(in the rows, 128 means zero)
Each name stands for a flat space through zero: a line, a plane or more. A row that begins with a name and a colon came from that space; any other row is followed by the name of the space it lies nearest, among the names in its block.
q642-q121: [92, 146, 109, 132, 100, 127, 125, 125, 132, 138, 104, 131, 111, 122, 124, 131, 106, 133, 118, 136, 131, 136, 126, 136, 135, 127, 127, 99, 130]
q881-q397: [105, 78, 184, 133, 137, 138, 126, 135, 150, 103, 154, 148, 99, 144, 130, 147, 146, 79, 163, 108, 93, 151, 121, 154, 79, 63, 174, 146, 103]
q738-q196: [233, 155, 65, 150, 158, 153, 97, 115, 168, 104, 169, 129, 169, 108, 161, 135, 156, 150, 55, 105, 124, 87, 172, 131, 95, 173, 173, 163, 181]
q512-q612: [123, 153, 94, 130, 123, 123, 156, 132, 108, 137, 126, 140, 143, 140, 122, 100, 87, 131, 161, 147, 129, 119, 141, 133, 161, 100, 119, 154, 122]
q738-q196: [176, 106, 150, 156, 174, 105, 127, 113, 111, 137, 147, 164, 144, 135, 130, 80, 123, 129, 169, 138, 108, 103, 145, 122, 148, 77, 72, 165, 127]
q738-q196: [133, 122, 95, 141, 118, 115, 141, 127, 124, 126, 126, 138, 160, 131, 126, 111, 94, 138, 129, 135, 119, 106, 152, 155, 128, 98, 115, 136, 125]
q881-q397: [113, 104, 118, 120, 112, 101, 162, 165, 125, 112, 116, 146, 132, 133, 101, 141, 157, 118, 197, 103, 116, 123, 102, 147, 107, 134, 158, 161, 113]
q881-q397: [148, 129, 125, 95, 123, 129, 146, 156, 108, 106, 127, 114, 169, 125, 120, 118, 130, 124, 142, 118, 111, 113, 124, 123, 138, 153, 158, 165, 117]
q361-q607: [108, 149, 94, 135, 110, 111, 129, 150, 132, 101, 130, 104, 121, 106, 113, 120, 93, 117, 102, 115, 108, 152, 160, 137, 117, 93, 159, 113, 151]
q881-q397: [112, 146, 119, 87, 81, 167, 138, 137, 113, 116, 99, 118, 166, 141, 129, 120, 97, 125, 101, 140, 104, 111, 127, 124, 157, 162, 174, 117, 96]
q512-q612: [147, 166, 122, 145, 118, 116, 117, 120, 132, 128, 110, 131, 113, 150, 139, 109, 129, 137, 114, 129, 124, 117, 145, 104, 149, 150, 149, 134, 133]
q512-q612: [114, 117, 169, 123, 119, 156, 126, 107, 138, 147, 116, 161, 110, 169, 148, 141, 147, 117, 158, 140, 130, 116, 99, 132, 132, 138, 145, 142, 88]
q738-q196: [100, 177, 82, 133, 101, 148, 127, 131, 112, 133, 103, 125, 109, 107, 100, 98, 90, 132, 83, 144, 108, 152, 148, 87, 176, 133, 125, 51, 152]
q512-q612: [137, 76, 162, 127, 129, 144, 67, 120, 158, 112, 125, 139, 131, 65, 131, 153, 164, 123, 68, 100, 91, 121, 113, 144, 77, 149, 123, 81, 148]
q642-q121: [69, 144, 178, 90, 81, 157, 110, 135, 119, 116, 93, 110, 110, 131, 130, 122, 95, 98, 105, 137, 92, 149, 116, 116, 152, 127, 177, 101, 94]
q642-q121: [128, 108, 117, 116, 136, 148, 165, 127, 138, 116, 171, 89, 155, 172, 145, 166, 120, 126, 116, 131, 168, 136, 145, 157, 92, 110, 153, 145, 109]
q738-q196: [176, 125, 142, 140, 154, 129, 96, 108, 154, 135, 140, 147, 129, 123, 161, 143, 167, 138, 128, 118, 140, 99, 118, 140, 104, 157, 131, 174, 139]
q512-q612: [128, 188, 94, 95, 125, 180, 148, 105, 126, 172, 133, 129, 146, 156, 170, 148, 104, 146, 150, 169, 193, 105, 102, 142, 166, 173, 139, 193, 110]
q361-q607: [131, 142, 106, 129, 133, 132, 153, 149, 120, 102, 147, 94, 117, 141, 103, 126, 136, 120, 102, 116, 125, 164, 154, 88, 131, 130, 157, 91, 144]
q881-q397: [111, 132, 125, 96, 139, 136, 118, 149, 115, 131, 135, 130, 135, 59, 116, 128, 115, 114, 156, 126, 119, 139, 96, 142, 134, 120, 113, 156, 146]
q738-q196: [112, 177, 69, 130, 112, 147, 160, 145, 153, 112, 148, 95, 96, 161, 129, 170, 142, 123, 112, 114, 165, 163, 142, 121, 106, 153, 212, 127, 144]
q642-q121: [69, 145, 120, 112, 81, 169, 165, 106, 115, 171, 90, 160, 123, 188, 134, 133, 96, 134, 164, 173, 151, 116, 100, 136, 174, 141, 127, 111, 70]
q642-q121: [108, 94, 153, 142, 135, 112, 142, 120, 154, 115, 164, 94, 118, 174, 154, 168, 120, 114, 126, 122, 162, 148, 149, 175, 67, 68, 148, 149, 108]
q881-q397: [115, 171, 67, 97, 128, 157, 164, 125, 108, 147, 150, 61, 159, 131, 134, 147, 83, 157, 81, 161, 202, 148, 142, 122, 155, 153, 102, 106, 142]
q512-q612: [116, 152, 144, 156, 124, 45, 145, 151, 114, 117, 106, 110, 83, 162, 111, 102, 133, 126, 175, 112, 132, 149, 143, 103, 140, 107, 133, 149, 129]
q642-q121: [158, 112, 166, 106, 154, 158, 130, 101, 107, 159, 133, 133, 156, 150, 146, 125, 145, 145, 134, 156, 156, 103, 102, 106, 161, 167, 77, 136, 103]
q642-q121: [133, 138, 72, 196, 140, 86, 166, 135, 126, 151, 111, 191, 63, 152, 73, 110, 187, 145, 195, 116, 132, 142, 124, 79, 148, 139, 93, 80, 157]
q512-q612: [156, 199, 90, 135, 131, 152, 132, 114, 145, 138, 137, 112, 105, 164, 154, 141, 143, 143, 103, 135, 169, 131, 141, 97, 145, 182, 174, 146, 145]
q361-q607: [139, 129, 170, 113, 133, 96, 111, 130, 125, 132, 116, 116, 134, 127, 151, 129, 138, 132, 154, 123, 141, 109, 107, 140, 126, 146, 124, 189, 116]
q881-q397: [163, 130, 151, 133, 172, 170, 131, 86, 106, 160, 156, 149, 145, 156, 148, 91, 102, 131, 130, 173, 136, 115, 141, 101, 179, 96, 70, 133, 112]
q642-q121: [115, 110, 98, 134, 122, 135, 158, 119, 136, 140, 138, 125, 141, 155, 130, 156, 124, 143, 130, 138, 165, 125, 130, 155, 109, 124, 115, 115, 117]
q361-q607: [120, 86, 146, 121, 91, 125, 159, 115, 118, 134, 98, 137, 173, 198, 137, 129, 120, 145, 139, 144, 132, 85, 128, 151, 131, 140, 123, 124, 64]
q361-q607: [125, 157, 119, 109, 116, 100, 123, 153, 124, 105, 123, 66, 131, 110, 127, 136, 121, 134, 92, 112, 143, 146, 140, 119, 121, 154, 153, 131, 148]
q738-q196: [129, 143, 120, 129, 141, 149, 144, 115, 145, 142, 153, 121, 112, 162, 151, 160, 142, 129, 140, 136, 174, 136, 121, 136, 115, 137, 148, 155, 123]
q881-q397: [96, 109, 123, 130, 112, 139, 138, 138, 129, 126, 117, 161, 115, 119, 104, 129, 129, 111, 154, 124, 99, 136, 114, 136, 124, 108, 136, 104, 119]
q738-q196: [133, 81, 141, 140, 129, 95, 126, 138, 131, 112, 129, 157, 156, 114, 125, 114, 115, 117, 167, 114, 91, 102, 134, 177, 98, 71, 120, 169, 115]
q738-q196: [192, 152, 83, 175, 139, 89, 107, 139, 149, 100, 129, 158, 126, 109, 123, 97, 149, 135, 123, 95, 87, 102, 167, 122, 113, 128, 161, 159, 173]
q361-q607: [110, 146, 116, 115, 107, 170, 147, 128, 124, 136, 116, 159, 123, 151, 124, 125, 124, 115, 154, 141, 113, 124, 113, 120, 154, 139, 164, 130, 104]
q361-q607: [125, 160, 77, 135, 117, 127, 128, 144, 128, 128, 114, 160, 120, 91, 108, 112, 120, 126, 149, 122, 104, 124, 125, 128, 143, 131, 143, 136, 154]
q642-q121: [160, 153, 62, 154, 148, 125, 173, 119, 129, 153, 148, 166, 140, 166, 134, 122, 128, 148, 191, 143, 164, 100, 136, 143, 142, 121, 119, 188, 131]
q361-q607: [120, 124, 194, 99, 116, 91, 117, 134, 124, 110, 119, 59, 138, 158, 159, 141, 120, 126, 110, 122, 151, 130, 130, 138, 113, 138, 150, 166, 99]
q512-q612: [160, 196, 71, 131, 115, 139, 93, 113, 123, 151, 98, 160, 155, 80, 144, 85, 84, 156, 105, 149, 112, 82, 137, 128, 180, 158, 112, 153, 159]
q738-q196: [118, 134, 112, 114, 117, 146, 135, 130, 107, 126, 123, 110, 148, 116, 112, 111, 98, 133, 91, 142, 118, 136, 142, 109, 155, 129, 111, 81, 130]
q361-q607: [121, 119, 76, 136, 115, 163, 156, 123, 127, 138, 128, 168, 146, 133, 109, 126, 117, 133, 136, 141, 117, 116, 130, 138, 137, 121, 122, 97, 123]
q512-q612: [126, 151, 112, 129, 126, 139, 123, 122, 134, 143, 123, 151, 120, 120, 136, 127, 123, 129, 147, 136, 132, 119, 116, 136, 139, 133, 132, 150, 132]
q881-q397: [110, 133, 126, 137, 120, 115, 97, 134, 157, 108, 134, 90, 100, 98, 133, 157, 131, 123, 71, 105, 133, 159, 142, 139, 84, 125, 154, 97, 159]
q512-q612: [143, 118, 142, 137, 111, 105, 151, 129, 104, 104, 117, 102, 160, 187, 122, 88, 97, 133, 102, 136, 104, 116, 179, 107, 151, 105, 132, 107, 97]
q512-q612: [114, 152, 72, 138, 128, 141, 152, 131, 113, 148, 128, 185, 135, 108, 111, 93, 81, 121, 189, 150, 107, 117, 128, 147, 164, 77, 110, 157, 133]
q738-q196: [108, 116, 123, 151, 94, 72, 111, 147, 123, 116, 79, 164, 126, 94, 101, 90, 107, 127, 152, 111, 70, 109, 134, 149, 129, 98, 117, 121, 131]
q361-q607: [129, 127, 75, 116, 103, 145, 147, 126, 122, 142, 108, 130, 166, 124, 117, 141, 129, 162, 104, 138, 148, 104, 120, 132, 138, 184, 108, 91, 128]
q881-q397: [156, 123, 37, 156, 133, 98, 217, 146, 94, 140, 127, 141, 157, 177, 73, 111, 152, 171, 170, 133, 161, 116, 146, 93, 159, 157, 80, 91, 133]
q361-q607: [121, 106, 138, 116, 147, 125, 111, 119, 140, 131, 159, 102, 152, 94, 155, 153, 97, 127, 115, 132, 155, 129, 129, 185, 90, 86, 101, 163, 136]
q642-q121: [88, 83, 133, 128, 110, 141, 155, 108, 135, 150, 125, 124, 134, 171, 132, 169, 129, 142, 124, 145, 170, 130, 115, 157, 105, 126, 99, 83, 92]
q881-q397: [87, 154, 124, 144, 77, 101, 100, 108, 150, 164, 61, 157, 93, 133, 147, 144, 129, 154, 138, 135, 149, 104, 97, 154, 131, 171, 121, 122, 118]
q642-q121: [126, 100, 111, 104, 113, 147, 127, 133, 129, 119, 128, 114, 174, 101, 125, 147, 120, 138, 91, 125, 126, 114, 124, 153, 108, 148, 122, 105, 127]
[118, 111, 163, 134, 143, 122, 124, 124, 138, 136, 136, 150, 102, 136, 137, 138, 145, 111, 175, 125, 130, 133, 106, 143, 112, 103, 128, 162, 116] | q738-q196
[127, 116, 144, 117, 130, 136, 135, 129, 133, 116, 146, 111, 141, 146, 143, 141, 119, 117, 127, 127, 133, 129, 135, 147, 109, 109, 152, 153, 112] | q642-q121
[159, 94, 163, 129, 160, 90, 131, 128, 122, 126, 146, 112, 149, 138, 140, 131, 149, 136, 153, 120, 149, 114, 125, 140, 108, 121, 95, 173, 121] | q361-q607
[134, 112, 153, 136, 154, 121, 121, 114, 129, 135, 146, 93, 109, 135, 130, 145, 154, 139, 93, 128, 163, 154, 131, 102, 117, 140, 90, 84, 141] | q642-q121
[131, 91, 85, 146, 136, 125, 159, 114, 139, 147, 146, 128, 150, 145, 125, 165, 142, 159, 123, 133, 179, 119, 129, 159, 95, 134, 82, 100, 131] | q642-q121
[81, 111, 173, 137, 118, 108, 93, 81, 160, 158, 130, 102, 121, 144, 194, 165, 69, 136, 106, 155, 185, 122, 132, 216, 84, 65, 91, 158, 103] | q642-q121
[87, 153, 76, 90, 63, 173, 124, 113, 119, 165, 72, 166, 186, 98, 142, 123, 57, 153, 125, 169, 124, 72, 100, 183, 167, 158, 114, 134, 101] | q642-q121
[136, 124, 141, 138, 97, 130, 129, 121, 140, 108, 109, 122, 132, 184, 139, 128, 136, 129, 95, 121, 111, 113, 152, 120, 120, 146, 178, 109, 100] | q881-q397
[104, 51, 188, 100, 134, 107, 101, 140, 115, 125, 119, 120, 150, 62, 111, 141, 139, 123, 131, 115, 110, 129, 88, 155, 99, 118, 64, 104, 123] | q512-q612
[118, 118, 120, 116, 106, 134, 162, 137, 118, 108, 130, 87, 149, 173, 119, 137, 119, 131, 95, 129, 137, 139, 152, 117, 125, 136, 152, 92, 106] | q361-q607
[114, 119, 165, 101, 117, 123, 93, 117, 125, 154, 96, 142, 143, 91, 149, 134, 122, 139, 144, 138, 134, 98, 82, 158, 135, 155, 92, 159, 114] | q512-q612
[160, 125, 137, 135, 157, 149, 115, 96, 141, 152, 150, 146, 138, 138, 162, 137, 136, 139, 131, 144, 155, 105, 122, 142, 125, 131, 104, 162, 126] | q738-q196
[108, 126, 146, 120, 136, 144, 132, 114, 130, 147, 140, 130, 119, 140, 145, 141, 114, 120, 149, 145, 151, 135, 114, 145, 128, 106, 118, 148, 112] | q881-q397
[91, 116, 78, 80, 101, 162, 192, 179, 99, 100, 137, 114, 169, 116, 79, 138, 111, 108, 152, 122, 108, 148, 117, 132, 134, 128, 168, 112, 113] | q881-q397
[94, 111, 191, 119, 108, 128, 101, 106, 129, 148, 98, 146, 119, 137, 152, 124, 107, 120, 143, 146, 119, 114, 104, 152, 136, 110, 111, 138, 89] | q642-q121
[142, 128, 142, 154, 153, 113, 127, 134, 128, 113, 145, 130, 94, 135, 111, 110, 148, 111, 133, 114, 107, 155, 147, 93, 128, 100, 134, 113, 145] | q361-q607
[171, 122, 109, 155, 124, 89, 114, 148, 128, 100, 107, 141, 133, 106, 98, 99, 163, 140, 108, 95, 82, 112, 149, 97, 124, 157, 134, 100, 158] | q881-q397
[108, 98, 149, 100, 124, 115, 166, 155, 103, 107, 136, 84, 148, 150, 107, 135, 126, 118, 139, 122, 134, 149, 128, 122, 124, 119, 132, 120, 103] | q738-q196
[151, 108, 191, 107, 140, 132, 96, 138, 111, 111, 116, 135, 133, 100, 119, 102, 156, 110, 126, 114, 77, 122, 110, 91, 145, 149, 129, 127, 123] | q642-q121
[106, 128, 156, 96, 122, 100, 121, 130, 101, 156, 98, 124, 149, 99, 136, 120, 104, 142, 171, 146, 150, 108, 87, 151, 155, 139, 73, 172, 111] | q512-q612
[129, 160, 138, 114, 121, 156, 100, 104, 135, 166, 103, 164, 119, 118, 158, 132, 134, 138, 147, 148, 142, 99, 87, 132, 155, 174, 124, 162, 120] | q512-q612
[133, 153, 89, 128, 132, 178, 163, 138, 118, 137, 132, 188, 111, 141, 100, 113, 151, 111, 185, 135, 103, 130, 108, 92, 167, 143, 160, 132, 125] | q361-q607
[156, 109, 104, 134, 169, 109, 181, 146, 117, 114, 179, 96, 143, 157, 112, 140, 150, 132, 154, 118, 165, 147, 146, 120, 109, 110, 117, 148, 137] | q881-q397
[112, 126, 128, 94, 131, 194, 120, 137, 127, 107, 156, 102, 133, 91, 116, 143, 118, 102, 70, 127, 106, 165, 129, 109, 125, 127, 158, 77, 140] | q738-q196
[127, 142, 78, 93, 126, 172, 166, 142, 118, 131, 147, 114, 159, 125, 119, 151, 127, 133, 130, 136, 155, 131, 114, 128, 137, 163, 145, 132, 129] | q361-q607
